Each row, then roughly how far along a hidden order it lies, from 0 to 10:
(in the rows, 100 means zero)
[116  92  95 104 107  84 100 136 135 104  99  50 112  97  39 142 120 116
 103 113  76  98 105  68 104  94  81 110 109 119 155 120 114  92  96  66
 100 119 112  86  91 105  51 106  59  88  42  81 104  87  98  86 101 107
 105 102 100  75 109 108 109 107  97 130  98 102 102 130 107 100  96 127
  85 152  81 109  99 106  86  89 142 121  87  98 109 103 102 103  90  84
  75 106 112  96 113 111 104  92  83 105  97 102 102 102 134 104  92] : 8
[ 96 101 106 101 104 104  92 137 103  94  89 105 105  98  87 112  94  95
 103 104 100  97  83  84 112 106 103 109 103  89 106 101 100 101 105  82
  88  90 101 101  96 100 117 108 114  81 114  98 111  96  97  88  91  98
  99 106 109 107 100  96  96 109  99 112  87  93  95 100 110  88 108 102
 102  98  97  98  97  91 114  96  95  99 120 110 107  91  87 100 103 107
 106  99  94 102 107 110 118 100  98 101  93 112  98 102 127 102 107] : 3
[118 104  99 103 106  90 104 170 105 104  90  41 112  94  18 156 123 118
 102 114  76  94  91  53 114  96  74 109 117 111 176 124 109  90 102  53
  94 116 110  82  85 112  60 113  49  79  56  72 110  84  93  75  91 109
 106 104 106  69 118  98 109 110  95 131  94 106  92 130 114  96  98 131
  87 167  80 107 101  94  88  81 160 129 103 100 118  97 100 104  94  87
  77 105 111  97 122 116 129  94  88 108  93 110  95 101 158 107  92] : 9
[117  84  99 107 114  80  84 169 175  98  86  51 123  95  15 158 116 117
 111 127  69  96  91  45 116 100  84 135 110 123 164 122 124  92  97  38
  86 116 120  84  85 101  58 114  72  63  24  79 119  80  96  75  94 105
 105 112 108  80 104 116 104 119  97 153  80  86 102 147 118  86 105 136
  80 155  69 111  93 104 100  85 130 121 101 112 117  96  84 104  89  86
  75 106 108  97 120 127 114  87  68 106  88 115 107 106 167 108  99] : 10
[ 93  77 105  95 107  94  87 112 142  89  88 120 111  92 117  93  95  90
 109 106 100 106  94 119  89 105 112 117 103 111  58  94 107 107  98  93
  92  89 104 107 106  83 102 104 136  82  89  97  98  97  98 104 100  94
  98 117 104 111  88  97  84 115 103 119  87  82 112 106 115  82 109 101
  95  83  91  99  97 105 129 103  75  87 106 123  93  90  85  98  99 107
 108  97  94 103  92 104  97  98  83  99  96 114 106 104 116 102 106] : 1
[112  77  94 102 110  77  90 104 174 101 100  66 116  96  59 124 114 112
 108 118  78 104 112  88  93  96  93 120 104 133 114 112 122  96  90  74
 100 117 115  92  97  93  38 102  83  85  23  90 101  88 101  99 107 103
 104 107 100  86  96 116 101 110 100 135  95  87 115 130 107  97  98 125
  83 131  76 110  95 116  95  96 111 110  79 107  99 104  96 101  88  84
  78 105 109  97 101 108  84  90  71 102  99 101 111 104 122 103  95] : 7
[ 99 115 100  98  92 111 114  89  43 104 106 104  87 102 114  88 100  98
  93  88 109  98 101 106  99  97  97  79 101  87 100  97  85  99 104 119
 110  97  90  99 101 107 115  96  88 119 134 101  94 107 100 103  99 102
 100  91  96  97 108  89 104  90  99  76 110 115  92  86  92 108  95  91
 109  95 113  95 106  93  90 100 114 102 102  87 100 103 113 100 104 104
 105  98 101 100  99  90 106 106 118 100 104  93  92  95  81  99  96] : 1
[ 97 108  92 102  94 101 106  32  93 107 118 112  88 110 135  70  96 100
  94  92 110 103 122 123  91  95 107  89  86 101  78  92  98 101  95 134
 114 105  95 104 108  98 103  87 103 126 105 119  91 109 108 120 112  99
  99  85  88 106  95 111 107  84 102  76 116 104 105  85  78 119  92  84
 105  78 112 101 100 111  84 112  79  92  78  83  90 113 111  99 100  97
 102 101 102  99  86  85  68 101 110  95 109  80 106  98  45  94  97] : 0
[103 110  97  97  93 106 117  78  54 106 109  92  91  99 111  86 107 102
  93  90 103 101 109 111  93  94  94  80 103  98 103  99  90  98 101 119
 114 104  92  99 102 106  94  94  79 123 117  95  88 105 100 107 103 104
 101  92  94  91 109  90 105  91 100  80 116 114  96  97  93 113  92  97
 103 104 110  97 107  99  86  99 119 106  91  87  97 105 117 100 102  98
 100  99 105  99  97  88 101 105 112 100 106  88  93  95  78  98  92] : 1
[116  74 100 106 118  75  77 179 200  95  82  51 130  93  10 162 118 115
 116 132  66  98  89  47 115 102  87 143 111 130 155 124 130  94  95  31
  81 116 125  85  86  96  53 116  83  51   4  81 121  77  96  74  94 104
 105 118 110  83  99 118 100 124  97 164  75  77 107 144 125  80 108 138
  74 155  61 114  90 107 108  85 123 117 101 122 115  93  77 103  87  85
  73 106 107  97 118 129 111  85  61 106  87 121 110 109 178 109 101] : 10

New part:
[109  83 115 112 104 161 109  87 163 101  94  98  87  88 102  60  93 107
  91  97  72  81 103 108  91 106  95 114 103  99  96 100  86  96 105 105
  87  97 105 108 103 103 106 102 101 102  92  86 100  93 101  96  96 100
 115 120 102 102  97 101  69 103 109  99  96  99 103 102 115  87 101 103
 130  97  91  90  95  96  99 111  47  96 111 115  95 108] : 1
[ 73  85  91 102 102  91  88 109  84  91 110  93 109  93  80  81 106  95
 101  98 122 104  92  99 112  96 100  87  97 104 119  99 102  94  98  87
 102 119  90 113 106  97 103  91  88  64 113 130 101  98  96 112  95 100
  98  74  99 100 140  80  98  96  88 100 100  89  80 106  98 109 106  95
  70 113 130 156 120 102 128  10 115  96  89  82 104  59] : 4
[ 98  81 108 107 107 107 104  85  74  96 126 102  98 105 108  87 102 111
 119 103  88 102  99 101  97  95 100 109  91 103 102  98  98  97  99 102
 103  99 105  87  99  94 101  96 103  83 101  96  99 100  97  96  97 100
  86 109  98 112 119  90  79 102 109 112 101  96  96 133 100  70 101  89
 105  96  95 132 104 113 126  97  44  99 116 115  95 108] : 2
[ 94  90 102 100 100 118 106  98 107 100  99  97  71 100 104  86 100 105
  96  97 101 109 101 102  90  95 108 102 101 100  97  95  93 104  99 102
  86 103  92  89 102 108 103  86 101  97  96  90  94  98  99 111  93 102
  85  89  97 106  96  93  92 107 113  82  98  93 102 114 100  97 107 101
 102  98  97 116  89 113 100 125  90 107 103 104 100 100] : 1
[ 94 117 101 102  86  72  78  87  41  96  95 105 115 103  91 126 107 100
 102 135  90 108  99  98 127 103 103  97 104  98  83 102 106  65  95 102
 125  73  99 101  93  80 100  77 105 145 104 101  99  91  97  96 104  97
  91 107 104 105 115  98 101 102 102 107 105 133 107  93  93 121  91  83
 114 101  91 109  72  76  94 115 127  89  76 111  94 111] : 8
[100 122 106  86  99  64 104  96  11  98 108 114  97 112 103 160 100 104
 106 103  95 103  99  95 101  91  97 130  97 105  75 105  98 114  96 117
 116  84 104  67  98  96 103  78 106 106  95  97  97 102  95  96  96  91
  37 107 102 103  97 102  79  99 118 116 108 104 100 112  90  81  93 108
 105  91  94 103 139 111 110 117  95 105  89 119  93 118] : 10
[117 105 105  94  98  91 117 102 110 113 104 108  98 108 121 120  99 105
 101 101  95  92 110 103  91 102  96 109  97 104  84 103  99 130 104 106
  90  95 108 118  97 106  99 102 105 111  83  77  98 106 105  90 104 100
  87 119  99 104  48 121  96 102 106 103 102  98 115 101  98  72  97 120
 111  89  88  30  90 115  94 158  79 110 116 108  99 132] : 8
[120 104 101 101 109 104 105  86 104  97 103 105 108 107 107  98 104 104
 112 101  86 102 102  92  99  97  91  94 102  99  97  95  98 102 101 101
 111 103 113  89  99 104 100  99  99  93 104 102 103 104 103  91 101 103
 133 105  98 101 116  94  89 102  97 108  96 105  98 106 101  83  97 106
  83  94  95 114  92 108 114 125  99  98  90  97 101 109] : 5
[ 69  71  94 107  86  84  92  98  87  98 113 100 107  96  98  90 109 101
 105 106 106 107 101 106 103 102 106  96  95 102 117  97 106  84  97  91
  84  96  97 139 100  93  95  98 104  97 107 105  99  95 100 109 104 101
 105  92  97 107 100  96 114 102  99  91 103  94 102 112  97 110 114  69
 104 110  96 130  70  99 113  81 100  98 113  98  99 102] : 5
[100 113  97 100  87  97  99  98  96 103  95  96  94 108 107 115 101 103
 101 108 100 124 102 101  97 100 123  91 105  93  96  93 101  97  96 100
  98  95 101 101  95 101  95  94 109 126  98  94  97  99 101 106 103 102
 100  91  97 102  81  97 123 109 102  86 100 103 115  97  97 122 102  85
 101  97  91  95  34 105  83 128 135 104 103 102  99 104] : 5
[106 113 103 105 107  87  94  87  91  98  98 100 120 101 104 107 102 101
 109 106  87  93  96  95 111 108  84 101 102  99 102 100 103  87 102  99
 121  97 110 105  98  95 101 106  98  98 101 109 106 101  98  94 103  98
 118 124 102 100 125  99  88 101  89 117  99 108  93  90 101  90  94 105
  99  96  97  99 102  84 104 108 101  92  96 106  98 109] : 6
[124 109 101 108 111 114  96  83 106 108  76  95  95 100 114 101  94 102
 126 101  82 103 103 103 101 107  98  93 104  86 100  98  99  84 102 100
 108  96 108  91  95 100  90 103 103 122  96  77 101 100  99  96 108 101
 124 126  99 100  93 122 113 111 100 105  96 119 105  99 107  92  98 102
 117  92  86  80  72  82  63 142  96 103 131 114  98 112] : 0
[107 105 103 103  96  94  99 109 134 103  87  96 103  91 100 104  93  89
  87  97  89  80  96 105  89 109  95 108 104  99 104 104  99  94 101  99
  98  95 105 118 101 105 102 123 100 104  93 101 102  96  98 101 102  98
  96 108 104  82  99 110 102  97  97 103 101  99  99  72 108 103 102 110
 111  97 100  70 110 101  81 104  97 100 109 106  96 106] : 6
[106 140 100  86 105  94 100 100 104 106 107 103 108 130 119 109 105 103
  97 106 105 102 117  92 110 100 101  91 101 103  89  98 107 134 105 100
 104 100  99 112  95 103 116  99 100 104  93  96 102 109 110  87 101 101
  94  97  95  99  78  89  78  95  83 102  92  98 107  96  86  95  94 120
  90  92  97  30  98 112 135 151 115 100  65  82 109 108] : 10
[ 93 109  97 102 107  88  89 102 111 102 124  99 121 107 112 103 107 104
 154 104  95 101  97 104 123  99 102  73  85 104 112 103 112  98 100  91
 113 101  95 107  96  83  99  99  99  90  98 100 100 101  93  97 102  98
  73 102  96 102 116  87  92  97  93 121 103  99  96 116  89  93 102  95
 101  98  99 101 111 103 137 114  98  98 113 103 102 118] : 4
